Each row is followed by its class.
-4  -10  -7  -1  -5  -2  9  3  9  -9  2  11  -10  1  2  -8  -2  -6  8  1  5  -6  -2  -1  2  -2  6  5  4  8  19  -13  4  0  -18  -2  -5  -8  -10  -4  -5  -7  15  0  -6  -1  1  -3 : <115>
-5  -1  14  -2  4  1  -3  3  5  -2  -15  2  4  4  4  4  -1  -3  3  -4  -4  -11  9  1  8  1  -3  15  -1  -2  -4  0  3  5  3  -15  -4  -14  -9  0  -8  0  -8  7  8  -5  -1  -5 : <78>
0  1  -8  5  -12  -2  7  4  6  -2  1  -4  2  -5  -11  -1  -2  -9  9  3  -9  -4  -10  -8  -3  5  -10  0  -9  9  22  -6  0  3  -12  7  -9  5  -22  -9  7  -4  1  7  -24  -5  7  12 : <78>
-4  -5  0  10  -1  2  8  -9  -7  0  12  0  -4  -7  -11  2  2  7  -1  0  -8  -2  -8  8  -9  14  2  7  -2  3  27  0  4  -5  -13  2  -2  8  11  -7  -1  -3  5  -14  -4  1  5  8 : <115>
1  9  -6  2  0  3  -4  0  -1  12  11  -10  6  -2  0  0  -4  2  -2  -2  -5  5  -10  -8  5  -2  -2  1  -3  13  11  -8  -9  3  10  6  -8  6  3  4  5  0  -4  -2  2  0  -3  0 : <78>
-1  -7  11  -8  -3  -7  5  6  2  -13  -10  15  -3  -1  -5  -2  4  -2  3  1  2  -4  8  4  -7  -2  0  -6  2  -12  -21  0  10  -2  -19  -18  16  -3  -7  14  -11  -7  3  -5  -1  3  3  4 : <115>
-4  -2  -5  -1  2  6  2  -2  7  -4  1  4  4  4  1  -4  3  6  3  -5  -3  -4  -6  -6  7  -3  2  7  6  6  17  6  8  3  -3  -6  -3  0  -24  0  -5  -2  11  3  -4  1  3  -1 : <115>
-2  7  14  13  14  2  7  11  0  -5  -2  17  6  -2  1  -8  0  -2  3  0  3  2  -3  -5  8  0  -3  15  -5  4  4  -6  -1  3  38  1  -3  -12  2  -11  -7  9  -12  -3  3  -1  2  7 : <78>
-8  12  3  -3  1  1  5  -7  -1  2  3  0  2  8  -12  -10  -18  2  7  -2  0  6  -4  7  -6  -6  -1  0  -2  0  -6  2  8  -2  -18  -6  14  17  -12  1  -5  -11  1  -14  -8  4  5  9 : <115>
-7  8  9  -3  7  -5  0  13  -3  8  2  11  9  9  -5  5  5  7  -5  -7  4  4  1  -29  12  -12  -6  -2  -9  8  12  14  7  8  20  3  6  4  -2  0  3  1  4  -4  -7  -12  4  -1 : <115>
2  7  -7  -3  -13  -1  4  0  5  0  0  -1  11  -1  -14  13  -2  -2  9  -4  -6  -3  -12  -18  8  -1  2  -1  -11  15  20  -12  2  5  -1  2  -16  2  -26  -6  -1  -9  10  4  -7  11  0  3 : <78>
1  5  -11  0  5  6  -10  4  2  3  -1  -8  12  -1  -3  1  -5  -5  2  -7  -1  13  -4  -10  1  3  0  -8  -5  -2  21  4  -7  12  17  0  -1  0  -16  -15  -6  0  -11  -1  -1  -5  -5  10 : <78>
4  -2  -2  -5  2  5  -3  -3  6  -4  6  6  9  9  0  1  -7  -7  -1  -2  2  10  -5  4  5  -2  -11  -4  5  -6  -4  -10  2  8  -1  1  0  -2  -2  18  -11  -8  -6  0  6  -2  0  0 : <78>
4  -8  -28  7  -2  5  1  15  5  2  5  3  -11  -9  6  5  -6  -13  2  -3  -4  -1  0  -20  -10  -1  0  -2  -2  0  26  -1  -23  16  -8  2  -4  -7  -17  -5  16  -3  0  5  -8  -13  -2  11 : <78>
-8  1  23  0  -13  -3  9  -1  -14  -10  -7  7  -21  7  -6  -11  7  10  6  2  5  -6  1  22  7  -17  0  -1  5  -8  -19  5  21  -13  -2  0  14  8  11  7  4  -2  3  2  -11  -4  8  -4 : <115>
-10  10  2  3  -3  13  -2  2  5  2  -4  -8  3  -2  3  -8  5  5  4  -7  5  -1  2  -4  15  -15  0  14  8  11  5  6  6  -6  17  -5  -1  -1  -9  2  2  13  7  5  -4  8  4  -5 : <115>
-4  6  -3  2  0  1  1  -5  3  -1  3  6  -1  1  -2  16  1  5  -3  -4  0  0  -6  -6  11  4  4  10  0  13  32  -2  3  1  20  1  -13  -3  0  -11  3  3  15  1  -8  -7  7  6 : <78>
-7  -1  1  11  2  -10  19  5  4  -4  13  18  -6  -3  7  -23  2  5  -3  1  8  -7  -3  -9  -6  10  -4  13  5  4  6  1  12  -5  -25  4  7  7  -3  -13  2  -4  15  -3  -9  2  11  3 : <115>
-3  0  15  -1  0  -13  10  8  -4  -7  -4  11  4  7  -16  20  14  6  7  -11  -2  -2  -7  -15  20  -2  -6  -6  -6  14  17  -7  18  14  8  6  -13  0  -10  3  8  -8  4  3  -3  -5  7  4 : <115>
-15  10  -7  -8  -1  9  -11  1  3  8  -2  -11  2  -2  0  1  0  4  1  1  3  7  14  -17  3  -13  11  -1  -4  6  5  11  -3  2  18  -7  7  5  -14  -11  -4  3  -1  5  -1  -6  -5  1 : <78>
-4  0  -11  6  -5  -3  9  12  1  -5  3  15  -13  3  5  -13  -1  -7  5  1  12  2  -8  -16  5  -12  14  2  -3  8  23  -4  -5  0  -7  3  2  -3  -7  -10  10  -3  12  -2  -20  -10  9  5 : <115>
-4  8  -1  7  -7  -5  16  4  0  -3  7  5  2  -6  -10  3  1  -4  6  -10  -4  2  -16  -14  6  -4  -7  1  -3  19  8  -17  9  3  -11  13  -9  6  -13  1  5  -15  3  -1  -12  10  2  18 : <78>
-4  8  -4  -1  -8  9  -1  8  -1  4  0  -14  3  -6  -8  -2  5  -6  5  0  -3  3  8  -8  -1  -1  7  0  -6  2  -6  4  -2  4  11  -3  4  -2  -19  -13  0  -5  -10  4  -8  -1  2  4 : <78>
-12  10  -8  -5  1  9  -6  -4  -2  8  1  -11  19  5  -9  4  3  0  -3  -1  -3  9  -1  -13  1  -1  3  -1  -8  7  12  3  -1  8  18  2  -6  2  -13  -12  -2  4  -5  -2  -2  1  -4  5 : <78>
0  -9  4  6  -9  -1  8  7  13  -15  -13  11  -15  -4  0  8  1  6  9  -2  -7  -17  0  2  11  4  0  4  3  6  21  -16  9  -1  -5  -4  -19  -7  -6  0  1  -3  10  9  -3  -4  8  -7 : <115>
8  -2  16  4  1  -2  -2  -1  6  -3  -5  2  -9  1  1  -7  5  5  2  -3  -5  -8  1  8  5  -2  -8  5  6  2  -2  6  13  -6  -8  3  4  2  3  19  6  -3  1  4  3  -6  4  -5 : <115>
2  15  2  0  -3  3  5  -15  -4  3  15  -4  9  -2  -4  -2  -2  -3  -2  -2  0  13  -14  -3  0  0  -5  -2  3  4  -5  -10  -2  3  2  9  4  5  0  13  4  -15  -7  -5  -2  9  -6  9 : <78>
6  1  -4  30  -3  -4  -4  12  3  2  3  1  -9  -3  -14  6  -2  -6  14  -7  -5  2  -8  -6  16  -1  -2  -6  -8  8  36  -3  -6  13  23  9  -12  -2  -13  -10  17  -3  -6  6  -8  -20  4  5 : <78>
-8  -1  22  -7  4  -7  8  5  0  -6  -2  29  5  9  -1  -3  -7  7  -2  -5  9  5  0  -4  15  -2  -9  3  11  -5  -5  7  23  -5  -6  -2  7  6  -1  12  -10  -8  9  0  3  -5  4  -2 : <115>
-10  20  19  8  19  5  9  13  -11  -2  11  27  26  -1  14  -27  0  -6  -11  2  25  14  7  -22  -11  -5  7  15  20  3  -44  9  0  -9  20  -7  27  -16  9  1  -25  9  -6  -10  3  27  -5  3 : <115>
2  -16  -3  4  6  -8  28  10  5  -17  -9  24  -18  2  4  -10  1  -2  -10  0  8  -9  3  7  -3  -4  11  9  0  -9  -3  -10  9  -8  -18  1  6  -8  -6  -9  -6  -5  8  0  -2  -2  8  0 : <115>
-2  -1  -9  -22  -20  2  2  1  2  0  4  -4  -10  9  -6  -8  5  7  3  3  3  0  -6  9  1  -11  12  -7  4  1  -5  2  10  -13  -25  -3  6  11  -18  13  2  -7  19  -2  -11  6  5  0 : <115>
-5  -10  0  3  5  -5  7  6  10  -8  -1  17  -6  -2  -3  -5  0  5  0  2  4  -9  -1  -1  -2  14  4  12  -4  -1  23  3  3  1  -13  -1  -4  -2  -6  -15  -8  0  10  -3  -6  -4  6  4 : <115>
-4  -11  -17  0  -3  -13  7  0  -2  -4  0  21  -3  1  -4  7  -2  -1  0  4  9  -2  0  -11  -5  3  17  -4  -2  6  8  -9  -2  -8  -27  -1  -6  -6  -10  -5  -4  -7  16  0  -9  3  4  2 : <115>
